Below is a small trained network, with its code and all its weights. Each question gives an input and a target symbol and asks what happens when units are switched off, that is, made to give their printed mean instead of their output.

import numpy as np


def w(rows, s, z=0):
    codes = np.array(rows[::2]) - 128.0
    scale = np.full(codes.shape[1], s)
    scale[-1] = z or s
    return codes * scale


def f(y):
    return y / 2 * (1 + np.tanh(0.7978845608 * (y + 0.044715 * y**3)))


def softmax(a):
    e = np.exp(a - a.max(-1, keepdims=True))
    return e / e.sum(-1, keepdims=True)


def log_softmax(a):
    a = a - a.max(-1, keepdims=True)
    return a - np.log(np.exp(a).sum(-1, keepdims=True))


def net(x, mask):
    ids = ['ΓΘΦΩβμτ'.index(c) for c in x.split()]
    T = len(ids)
    res = E[ids] + P[:T]
    u = 0
    for l in range(2):
        r = res
        for j in range(2):
            rows = slice(3 * j, 3 * j + 3)
            q, k, v = (r @ M[l][rows].T for M in (Q, K, V))
            z = softmax(np.where(np.tri(T) > 0, q @ k.T / 3**0.5, -1e9)) @ v
            o = O[l][rows]
            res = res + np.where(mask[u + j], z, o[:, -1]) @ o[:, :-1]
        u += 2
        y = f(res @ A[l][:, :-1].T + A[l][:, -1])
        res = res + np.where(mask[u : u + 16], y, B[l][:, -1]) @ B[l][:, :-1]
        u += 16
    return log_softmax(res[-1] @ U[:, :-1].T + U[:, -1])


Q, K, V, O, A, B = {}, {}, {}, {}, {}, {}
E = w([
[143,163,150,78,70,177],'Γ',
[62,124,101,162,165,179],'Θ',
[61,75,56,202,191,165],'Φ',
[134,96,67,172,150,133],'Ω',
[92,143,185,89,62,171],'β',
[252,47,20,192,93,167],'μ',
[102,229,177,78,168,42],'τ',
],0.015)
P = w([
[127,137,81,194,75,182],'0',
[130,16,153,150,212,21],'1',
[79,165,159,151,80,136],'2',
[117,86,163,54,167,105],'3',
[95,183,133,162,129,101],'4',
[189,55,109,64,152,103],'5',
[153,151,121,174,106,138],'6',
[145,109,126,9,150,94],'7',
[159,181,89,170,179,87],'8',
[119,83,158,64,145,186],'9',
[180,153,116,151,108,114],'10',
[85,69,185,88,143,199],'11',
[172,179,164,155,120,95],'12',
[92,55,193,133,211,133],'13',
],0.012)
Q[0] = w([
[46,200,172,122,54,173],'L0H0',
[139,78,174,49,124,115],'L0H0',
[254,175,113,111,109,205],'L0H0',
[126,98,223,147,27,93],'L0H1',
[92,177,124,90,82,142],'L0H1',
[154,68,83,88,56,57],'L0H1',
],0.0063)
K[0] = w([
[139,70,44,21,119,136],'L0H0',
[91,61,100,127,161,215],'L0H0',
[132,49,168,132,154,138],'L0H0',
[126,149,14,124,138,77],'L0H1',
[18,141,226,66,172,79],'L0H1',
[3,90,112,71,131,106],'L0H1',
],0.0061)
V[0] = w([
[153,95,149,45,173,108],'L0H0',
[157,137,189,151,155,59],'L0H0',
[147,224,91,98,134,134],'L0H0',
[221,191,104,138,64,152],'L0H1',
[95,130,145,189,178,254],'L0H1',
[226,167,62,144,167,31],'L0H1',
],0.0071)
O[0] = w([
[173,165,94,49,235,143,159],'L0H0',
[192,208,188,197,162,81,181],'L0H0',
[229,117,125,54,2,197,210],'L0H0',
[100,195,163,5,45,124,104],'L0H1',
[48,105,117,76,96,90,4],'L0H1',
[216,142,89,112,149,72,179],'L0H1',
],0.0073,0.0033)
A[0] = w([
[166,176,155,138,52,118,103],'L0N0',
[134,46,163,101,106,191,242],'L0N1',
[231,162,104,125,133,75,112],'L0N2',
[136,74,200,66,177,101,253],'L0N3',
[214,56,88,181,157,133,175],'L0N4',
[113,54,85,110,125,116,166],'L0N5',
[181,241,106,108,58,147,110],'L0N6',
[138,101,166,103,19,79,111],'L0N7',
[131,112,168,218,106,205,239],'L0N8',
[149,188,67,209,91,85,210],'L0N9',
[87,120,115,162,110,80,153],'L0N10',
[149,89,101,210,111,205,37],'L0N11',
[26,196,118,75,175,254,244],'L0N12',
[172,97,182,91,208,202,155],'L0N13',
[14,172,130,65,112,101,143],'L0N14',
[86,142,71,52,117,70,136],'L0N15',
],0.0085,0.0032)
B[0] = w([
[45,219,175,136,105,103,181],'L0N0',
[153,117,146,113,174,66,186],'L0N1',
[88,130,153,48,175,137,254],'L0N2',
[190,87,32,119,181,78,236],'L0N3',
[131,155,123,160,125,122,171],'L0N4',
[148,139,124,68,141,44,136],'L0N5',
[125,168,79,57,132,76,244],'L0N6',
[160,174,51,149,69,50,144],'L0N7',
[168,137,111,155,73,114,174],'L0N8',
[13,195,246,158,88,153,198],'L0N9',
[87,109,5,88,25,184,126],'L0N10',
[68,83,147,67,144,138,148],'L0N11',
[195,106,131,92,63,87,214],'L0N12',
[223,84,2,141,187,100,201],'L0N13',
[237,75,34,182,104,169,179],'L0N14',
[147,100,139,253,135,175,150],'L0N15',
],0.006,0.007)
Q[1] = w([
[211,153,134,62,113,61],'L1H0',
[225,25,98,194,104,17],'L1H0',
[147,175,130,231,1,90],'L1H0',
[229,68,134,140,198,24],'L1H1',
[130,174,142,198,89,51],'L1H1',
[58,172,163,183,157,71],'L1H1',
],0.0056)
K[1] = w([
[118,156,125,52,78,178],'L1H0',
[81,132,91,131,48,87],'L1H0',
[150,153,255,182,146,181],'L1H0',
[44,191,61,72,41,90],'L1H1',
[162,58,83,101,204,112],'L1H1',
[95,130,186,113,169,98],'L1H1',
],0.0085)
V[1] = w([
[212,254,88,153,78,56],'L1H0',
[194,136,49,92,111,121],'L1H0',
[170,166,141,152,126,253],'L1H0',
[187,122,135,197,99,208],'L1H1',
[65,192,107,126,151,121],'L1H1',
[100,117,212,10,236,172],'L1H1',
],0.0093)
O[1] = w([
[139,138,24,103,126,204,252],'L1H0',
[108,81,156,114,71,147,180],'L1H0',
[97,56,75,30,149,135,99],'L1H0',
[184,82,232,95,224,112,92],'L1H1',
[69,138,2,186,160,25,140],'L1H1',
[108,135,108,135,122,66,60],'L1H1',
],0.0085,0.028)
A[1] = w([
[157,203,54,126,73,156,142],'L1N0',
[163,78,99,237,146,152,252],'L1N1',
[155,169,139,111,106,108,185],'L1N2',
[162,154,162,207,122,64,137],'L1N3',
[79,149,222,71,184,109,108],'L1N4',
[133,185,148,157,135,164,231],'L1N5',
[137,174,155,94,40,186,101],'L1N6',
[105,117,32,114,138,219,138],'L1N7',
[142,54,41,99,125,146,119],'L1N8',
[188,68,149,1,31,130,147],'L1N9',
[107,106,226,99,137,101,127],'L1N10',
[116,82,126,162,77,123,162],'L1N11',
[136,195,54,184,89,125,108],'L1N12',
[106,126,248,84,80,248,74],'L1N13',
[195,64,105,123,209,54,234],'L1N14',
[139,92,117,67,212,151,200],'L1N15',
],0.0093,0.0037)
B[1] = w([
[86,142,135,133,145,158,252],'L1N0',
[100,219,104,2,119,124,161],'L1N1',
[131,146,173,72,92,127,144],'L1N2',
[175,141,173,79,152,80,131],'L1N3',
[80,93,104,110,77,121,131],'L1N4',
[162,86,72,71,68,162,153],'L1N5',
[168,127,152,139,176,114,195],'L1N6',
[114,134,169,157,115,123,252],'L1N7',
[87,182,124,169,206,49,208],'L1N8',
[106,131,166,109,101,93,193],'L1N9',
[169,150,157,249,106,139,132],'L1N10',
[186,132,74,136,192,136,133],'L1N11',
[149,20,91,137,144,134,221],'L1N12',
[119,102,87,159,123,118,197],'L1N13',
[110,107,120,109,9,133,145],'L1N14',
[99,113,217,148,99,55,159],'L1N15',
],0.0072,0.04)
U = w([
[65,190,175,160,103,122,55],'Γ',
[86,1,126,17,154,136,47],'Θ',
[199,192,118,168,92,78,74],'Φ',
[86,159,117,7,10,78,230],'Ω',
[110,67,102,161,28,177,124],'β',
[103,100,109,112,108,74,68],'μ',
[161,150,103,100,114,183,251],'τ',
],0.008,0.0026)

Each question gives the input, a string of symbols that net reads in full, and the target symbol t.
The units are the heads (3 rows each of Q, K, V and O) and the neurons (one row each of A and B). Each row of codes is followed by its name. A weight is (code - 128) times the scale printed after its matrix; where a second scale follows, it is the last column's (O, A, B and U).
mask holds one flag per unit, layer by layer, with each layer's heads first. A switched-off unit (its flag False) gives its mean, the last column of its rows in O or B, instead of its output. The means were averaged over made-up inputs and are rounded, as every weight is.
A unit's drop is (log p(t) with every unit on - log p(t) with that unit switched off) / (log p(t) with every unit on - log p(t) with every unit switched off).
The circuit of an input: a set's keep is (log p(t) with only the set's units on - log p(t) with every unit switched off) / (log p(t) with every unit on - log p(t) with every unit switched off). Starting from the 12 units with the biggest drops (on a tie, the unit counted first), units are removed one at a time, each time the one whose removal leaves the highest keep (on an exact tie, the one counted first), for as long as the keep stays at least 0.8.
circuit, biggest first: the units of the circuit, biggest drop first
k most important neurons: the k neurons with the biggest drops, biggest first
top k neurons in layer l: the k neurons of layer l with the biggest drops, biggest first
heads that matter: for each layer, one digit per head in row order, 1 if its drop is at least 0.15 and else 0, layers parted by /
input Θ τ τ β β τ β Ω τ τ Γ Ω τ τ, target β: heads that matter	11 / 11
input Ω τ τ Ω Γ Γ μ τ Ω β, target Ω: heads that matter	00 / 10
input Φ τ τ τ τ Θ τ Φ, target Φ: heads that matter	11 / 10
input β Θ β Γ Γ Θ, target Θ: circuit, biggest first	[L0N14, L0H1, L1H1]
input τ Γ Γ, target τ: circuit, biggest first	[L1N15, L1N14]
input β τ Γ Ω, target Θ: circuit, biggest first	[L0H1, L0N14, L1H1]
input τ Γ β Γ τ τ τ τ Φ β μ μ μ μ, target μ: heads that matter	10 / 01
input β Ω τ Φ Θ τ τ β, target Θ: circuit, biggest first	[L0H1, L0N14, L1H1, L0H0]
input Γ τ τ Θ τ τ τ Θ Θ μ τ Ω, target Γ: top 3 neurons in layer 1	[L1N12, L1N8, L1N7]
input Γ Θ τ, target β: circuit, biggest first	[L1N8, L1N1]
input Γ τ Φ μ, target Γ: heads that matter	01 / 10
input τ μ β τ Θ μ Φ β Ω τ Γ τ τ, target Ω: circuit, biggest first	[L1H1, L1N8]
input Γ μ Φ Ω Ω Θ μ Φ τ Φ μ τ, target Γ: heads that matter	01 / 11
input μ β Γ β Ω τ β μ β Γ Θ β, target τ: top neuron in layer 0	[L0N7]
input μ τ τ τ τ Φ, target τ: heads that matter	11 / 10
input Γ τ τ τ Γ τ, target Γ: heads that matter	01 / 10
input β Γ Γ Φ Θ Ω τ Γ Γ Φ, target Θ: 2 most important neurons	[L0N14, L0N7]
input Γ τ Θ Γ τ τ Ω μ τ Ω Ω Θ, target Γ: top 2 neurons in layer 0	[L0N7, L0N14]
input Γ τ Γ Φ β τ τ μ Γ τ τ τ τ β, target Γ: top 3 neurons in layer 0	[L0N7, L0N14, L0N0]
input Γ Ω Θ β Γ τ Φ Θ Γ μ τ β, target Γ: 4 most important neurons	[L1N8, L1N12, L0N7, L1N7]
input μ τ μ, target τ: top 2 neurons in layer 0	[L0N14, L0N15]
input Θ τ τ β, target β: 4 most important neurons	[L0N14, L1N10, L1N8, L1N13]
input τ Ω Γ β τ Γ, target μ: top neuron in layer 0	[L0N6]
input μ τ τ τ Γ Θ, target τ: 3 most important neurons	[L0N7, L0N5, L1N1]
input τ τ τ Γ Γ β μ β, target μ: 2 most important neurons	[L1N8, L1N12]
input Ω Γ Φ τ β τ β τ τ τ τ Θ τ μ, target Ω: heads that matter	00 / 00
input μ Γ τ τ Γ β Γ τ β Ω Γ, target Ω: most important neuron	[L0N6]
input Θ τ β τ τ β τ Γ, target β: 2 most important neurons	[L0N14, L1N10]
input Ω Ω Γ τ Ω τ τ τ Φ τ Θ Γ β Θ, target Ω: top 3 neurons in layer 1	[L1N12, L1N1, L1N14]
input μ Ω Ω τ τ Θ, target τ: top 2 neurons in layer 1	[L1N1, L1N9]
